Here is a tiny trained network, its code and every weight. The questions are about switching its units off for an input and a class, where a switched-off unit gives its printed mean instead of its output.

import numpy as np


def w(rows, s, z=0):
    codes = np.array(rows[::2]) - 128.0
    scale = np.full(codes.shape[1], s)
    scale[-1] = z or s
    return codes * scale


def f(y):
    return y / 2 * (1 + np.tanh(0.7978845608 * (y + 0.044715 * y**3)))


def log_softmax(a):
    a = a - a.max(-1, keepdims=True)
    return a - np.log(np.exp(a).sum(-1, keepdims=True))


def net(x, mask):
    res = np.array(x, float).reshape(1, 5) / 4 @ E
    y = f(res @ A[0][:, :-1].T + A[0][:, -1])
    res = res + np.where(mask, y, B[0][:, -1]) @ B[0][:, :-1]
    return log_softmax(res[-1] @ U[:, :-1].T + U[:, -1])


A, B = {}, {}
E = w([
[97,109,168,116,117,142,156,177,199,114,15],'x0',
[158,154,95,128,106,206,144,130,73,172,120],'x1',
[180,37,28,66,182,128,136,145,165,164,107],'x2',
[54,147,98,90,192,105,204,104,203,123,165],'x3',
[121,157,147,204,165,145,55,253,203,149,161],'x4',
],0.011)
A[0] = w([
[87,59,137,17,149,133,179,126,247,140,53,210],'n0',
[139,162,206,254,71,134,64,160,116,93,130,223],'n1',
[49,215,149,153,180,127,148,112,156,89,177,209],'n2',
[78,225,160,238,119,104,98,113,146,104,185,153],'n3',
[166,142,137,154,111,196,61,147,39,186,120,230],'n4',
[151,125,114,229,140,118,56,150,198,159,123,250],'n5',
[212,81,72,114,137,138,100,112,55,163,152,254],'n6',
],0.0072,0.005)
B[0] = w([
[160,201,73,25,203,66,171,127,218,67,31,247],'n0',
[107,186,254,222,113,153,118,147,51,45,75,237],'n1',
[24,115,95,73,141,140,161,120,136,182,183,212],'n2',
[45,158,190,203,112,104,115,182,89,179,183,220],'n3',
[232,172,178,137,112,205,180,120,110,156,146,221],'n4',
[135,65,205,192,238,116,66,206,185,166,123,216],'n5',
[225,100,90,130,123,95,59,73,115,180,168,235],'n6',
],0.0078,0.013)
U = w([
[180,70,52,54,98,87,133,1,7,120,151,252],'0',
[31,138,167,189,173,107,90,197,125,128,163,19],'1',
[36,149,102,119,86,180,177,85,84,203,191,136],'2',
[89,106,165,104,81,103,151,26,163,23,129,55],'3',
[105,127,171,142,147,104,93,165,166,22,51,30],'4',
[231,50,115,166,173,173,76,186,184,209,161,107],'5',
[183,201,175,172,49,201,127,117,37,96,107,156],'6',
[129,170,45,64,184,120,199,124,199,92,75,216],'7',
],0.0084,0.0029)

Each question gives the input, the list of numbers given to net, and the class t.
The units are the neurons (one row each of A and B). Each row of codes is followed by its name. A weight is (code - 128) times the scale printed after its matrix; where a second scale follows, it is the last column's (A, B and U).
mask holds one flag per neuron, in row order. A switched-off neuron (its flag False) gives its mean, the last column of its row in B, instead of its output. The means were averaged over made-up inputs and are rounded, as every weight is.
A unit's drop is (log p(t) with every unit on - log p(t) with that unit switched off) / (log p(t) with every unit on - log p(t) with every unit switched off).
The circuit of an input: a set's keep is (log p(t) with only the set's units on - log p(t) with every unit switched off) / (log p(t) with every unit on - log p(t) with every unit switched off). Starting from all 7 units, units are removed one at a time, each time the one whose removal leaves the highest keep (on an exact tie, the one counted first), for as long as the keep stays at least 0.8.
circuit, biggest first: the units of the circuit, biggest drop first
unit that matters most: the unit with the biggest drop
top k neurons: the k neurons with the biggest drops, biggest first
drop of u: that unit's drop, to one decimal
input [4,6,-3,-1,-7], class 0: unit that matters most : n1
input [7,-2,-6,2,-3], class 7: circuit, biggest first : n0; n5
input [-6,-2,5,4,-1], class 0: circuit, biggest first : n5; n6
input [7,-1,-7,3,-8], class 7: circuit, biggest first : n0; n1
input [2,6,-2,5,2], class 2: circuit, biggest first : n5; n2
input [3,8,-6,3,-4], class 2: circuit, biggest first : n1; n2
input [-6,-3,0,0,-1], class 0: top 2 neurons : n5; n1
input [2,3,-5,8,1], class 2: top 3 neurons : n2; n5; n1
input [-3,2,-2,-1,-4], class 0: top 4 neurons : n1; n3; n5; n6
input [-7,-4,-5,8,-2], class 2: top 2 neurons : n2; n5
input [4,2,2,-8,-5], class 0: top 2 neurons : n1; n6
input [-2,5,6,4,-3], class 0: top 3 neurons : n6; n5; n2
input [-3,-1,-3,6,-5], class 2: top 3 neurons : n0; n2; n6
input [0,-8,0,8,2], class 7: circuit, biggest first : n0
input [1,8,4,-3,-3], class 0: top 3 neurons : n5; n1; n6
input [6,-3,-5,-8,5], class 6: top 4 neurons : n1; n4; n2; n0
input [0,1,6,4,2], class 7: drop of n0 : 0.1
input [-2,-8,5,8,8], class 7: drop of n2 : 0.0
input [3,-7,8,-2,-2], class 7: drop of n0 : 0.1
input [4,-8,-1,1,-7], class 7: circuit, biggest first : n0
